Below are the code and all the weights of a small trained network. Each question names an input and a target symbol and asks about switching units off, where a switched-off unit gives its printed mean instead of its output.

import numpy as np


def w(rows, s, z=0):
    codes = np.array(rows[::2]) - 128.0
    scale = np.full(codes.shape[1], s)
    scale[-1] = z or s
    return codes * scale


def f(y):
    return np.maximum(y, 0)


def softmax(a):
    e = np.exp(a - a.max(-1, keepdims=True))
    return e / e.sum(-1, keepdims=True)


def log_softmax(a):
    a = a - a.max(-1, keepdims=True)
    return a - np.log(np.exp(a).sum(-1, keepdims=True))


def net(x, mask):
    ids = ['βηλμστφψ'.index(c) for c in x.split()]
    T = len(ids)
    res = E[ids] + P[:T]
    u = 0
    for l in range(2):
        q, k, v = (res @ M[l].T for M in (Q, K, V))
        z = softmax(np.where(np.tri(T) > 0, q @ k.T / 3**0.5, -1e9)) @ v
        res = res + np.where(mask[u], z, O[l][:, -1]) @ O[l][:, :-1]
        u += 1
        y = f(res @ A[l][:, :-1].T + A[l][:, -1])
        res = res + np.where(mask[u : u + 8], y, B[l][:, -1]) @ B[l][:, :-1]
        u += 8
    return log_softmax(res[-1] @ U[:, :-1].T + U[:, -1])


Q, K, V, O, A, B = {}, {}, {}, {}, {}, {}
E = w([
[103,168,115,85,148,127],'β',
[94,180,76,164,117,118],'η',
[143,100,102,182,122,8],'λ',
[121,169,114,97,145,117],'μ',
[52,169,144,151,174,191],'σ',
[227,147,151,113,98,90],'τ',
[111,69,103,86,66,159],'φ',
[150,147,169,195,164,128],'ψ',
],0.013)
P = w([
[109,145,167,113,76,111],'0',
[112,157,133,105,117,114],'1',
[98,150,125,143,127,124],'2',
[152,106,126,179,109,139],'3',
[120,100,93,103,146,147],'4',
[151,166,108,56,152,110],'5',
[155,138,113,142,194,162],'6',
[137,96,87,225,107,157],'7',
[182,74,98,118,151,144],'8',
[183,135,80,5,232,119],'9',
],0.02)
Q[0] = w([
[48,144,229,211,44,107],'L0H1',
[34,195,223,29,101,40],'L0H1',
[48,39,85,125,2,75],'L0H1',
],0.0066)
K[0] = w([
[108,170,229,30,57,110],'L0H1',
[86,108,254,186,26,150],'L0H1',
[126,211,216,121,131,135],'L0H1',
],0.0075)
V[0] = w([
[67,157,2,142,137,60],'L0H1',
[77,104,121,98,51,198],'L0H1',
[148,151,193,188,196,94],'L0H1',
],0.0082)
O[0] = w([
[73,66,171,188,212,3,177],'L0H1',
[132,167,2,153,124,103,252],'L0H1',
[132,169,234,149,69,177,31],'L0H1',
],0.0082,0.0035)
A[0] = w([
[133,175,157,200,92,115,164],'L0N1',
[109,44,107,74,114,167,254],'L0N2',
[131,82,54,153,103,169,238],'L0N3',
[108,183,219,150,99,50,239],'L0N4',
[59,97,112,129,24,87,99],'L0N5',
[114,180,254,139,116,139,49],'L0N6',
[52,88,120,129,136,174,228],'L0N7',
[64,167,177,138,98,97,123],'L0N8',
],0.0075,0.0037)
B[0] = w([
[171,68,121,138,29,173,156],'L0N1',
[177,171,134,161,222,102,230],'L0N2',
[201,149,151,209,126,133,255],'L0N3',
[19,15,151,50,86,177,156],'L0N4',
[114,72,73,175,66,96,173],'L0N5',
[87,2,144,114,216,66,136],'L0N6',
[115,238,164,184,154,112,203],'L0N7',
[55,107,92,72,27,179,141],'L0N8',
],0.0059,0.0078)
Q[1] = w([
[60,186,93,6,109,26],'L1H1',
[186,160,154,2,238,71],'L1H1',
[21,173,89,126,68,119],'L1H1',
],0.0058)
K[1] = w([
[109,113,129,196,39,146],'L1H1',
[171,113,150,227,151,156],'L1H1',
[113,141,120,104,2,105],'L1H1',
],0.008)
V[1] = w([
[134,118,85,88,98,72],'L1H1',
[240,97,148,3,43,32],'L1H1',
[38,255,123,7,183,159],'L1H1',
],0.0059)
O[1] = w([
[148,122,142,139,215,104,164],'L1H1',
[215,129,206,84,217,133,1],'L1H1',
[78,141,60,2,160,131,13],'L1H1',
],0.0082,0.0042)
A[1] = w([
[208,171,108,79,21,49,180],'L1N1',
[177,203,68,117,95,211,252],'L1N2',
[193,147,129,209,67,108,62],'L1N3',
[136,136,123,121,137,195,140],'L1N4',
[33,150,183,191,201,203,154],'L1N5',
[146,66,82,15,84,81,216],'L1N6',
[175,192,152,177,1,175,127],'L1N7',
[57,142,158,27,136,168,103],'L1N8',
],0.006,0.0034)
B[1] = w([
[60,176,99,219,115,77,189],'L1N1',
[198,184,103,147,101,243,255],'L1N2',
[42,139,222,157,182,209,240],'L1N3',
[152,115,165,93,95,187,144],'L1N4',
[165,112,162,109,66,44,204],'L1N5',
[216,153,92,33,168,68,160],'L1N6',
[74,161,116,167,255,197,193],'L1N7',
[69,129,228,88,180,136,150],'L1N8',
],0.0061,0.006)
U = w([
[121,115,109,55,212,112,69],'β',
[84,118,44,102,2,150,122],'η',
[79,89,150,161,92,19,118],'λ',
[133,100,74,47,227,112,74],'μ',
[60,150,198,122,99,228,71],'σ',
[242,157,168,78,136,143,40],'τ',
[176,160,77,188,165,137,253],'φ',
[114,78,203,119,101,121,68],'ψ',
],0.0077,0.0049)

Each question gives the input, a string of symbols that net reads in full, and the target symbol t.
The units are the heads (3 rows each of Q, K, V and O) and the neurons (one row each of A and B). Each row of codes is followed by its name. A weight is (code - 128) times the scale printed after its matrix; where a second scale follows, it is the last column's (O, A, B and U).
mask holds one flag per unit, layer by layer, with each layer's heads first. A switched-off unit (its flag False) gives its mean, the last column of its rows in O or B, instead of its output. The means were averaged over made-up inputs and are rounded, as every weight is.
A unit's drop is (log p(t) with every unit on - log p(t) with that unit switched off) / (log p(t) with every unit on - log p(t) with every unit switched off).
The circuit of an input: a set's keep is (log p(t) with only the set's units on - log p(t) with every unit switched off) / (log p(t) with every unit on - log p(t) with every unit switched off). Starting from the 12 units with the biggest drops (on a tie, the unit counted first), units are removed one at a time, each time the one whose removal leaves the highest keep (on an exact tie, the one counted first), for as long as the keep stays at least 0.8.
circuit, biggest first: the units of the circuit, biggest drop first
top k neurons: the k neurons with the biggest drops, biggest first
top k neurons in layer l: the k neurons of layer l with the biggest drops, biggest first
drop of u: that unit's drop, to one decimal
input φ φ φ σ μ φ φ φ σ τ, target φ: circuit, biggest first : [L1H1; L0H1]
input λ σ φ φ η φ φ σ β μ, target η: circuit, biggest first : [L1H1]
input η λ φ φ ψ τ ψ φ, target τ: circuit, biggest first : [L1H1; L0H1]
input σ τ η, target η: circuit, biggest first : [L0N8; L1H1; L0N2]
input φ φ σ σ ψ η φ φ, target λ: top 2 neurons : [L1N2; L1N7]
input φ φ σ φ τ τ φ σ η λ, target λ: circuit, biggest first : [L1H1; L0H1]
input λ σ μ, target λ: top 2 neurons in layer 1 : [L1N2; L1N5]
input φ φ φ φ φ σ λ μ, target η: circuit, biggest first : [L1H1; L0N1; L0N3]
input η φ φ ψ β φ φ ψ σ σ, target σ: circuit, biggest first : [L0H1; L1H1]
input ψ σ φ β λ τ σ, target λ: circuit, biggest first : [L0H1; L1N5; L1N2]
input ψ τ η τ, target τ: circuit, biggest first : [L1H1; L0H1]
input σ ψ σ σ ψ β λ β, target μ: circuit, biggest first : [L1H1; L0N3]
input λ β φ φ σ σ η ψ η η, target σ: circuit, biggest first : [L1H1; L0H1; L1N3]
input φ σ β ψ, target η: circuit, biggest first : [L1H1; L0N1; L0N7]
input ψ φ β, target σ: top neuron : [L0N2]
input φ φ η φ φ λ σ μ φ, target η: top 2 neurons in layer 0 : [L0N5; L0N7]
input τ σ τ, target τ: top 2 neurons in layer 1 : [L1N6; L1N3]
input σ ψ ψ φ φ η φ η, target λ: circuit, biggest first : [L0H1; L1N2]
input φ φ μ η σ λ, target λ: circuit, biggest first : [L1H1; L0H1; L1N2]
input τ ψ φ φ φ ψ σ η λ φ, target λ: top neuron in layer 0 : [L0N3]
input φ φ φ σ β τ σ η β, target η: top 2 neurons in layer 0 : [L0N7; L0N5]
input φ φ φ τ σ φ σ φ λ, target η: drop of L0N7 : 0.2
input σ σ φ τ σ φ σ τ β, target η: drop of L1N1 : 0.0
input σ μ σ τ β ψ φ φ σ β, target φ: drop of L0H1 : 0.1
input φ φ β σ ψ τ, target η: drop of L1H1 : 0.5
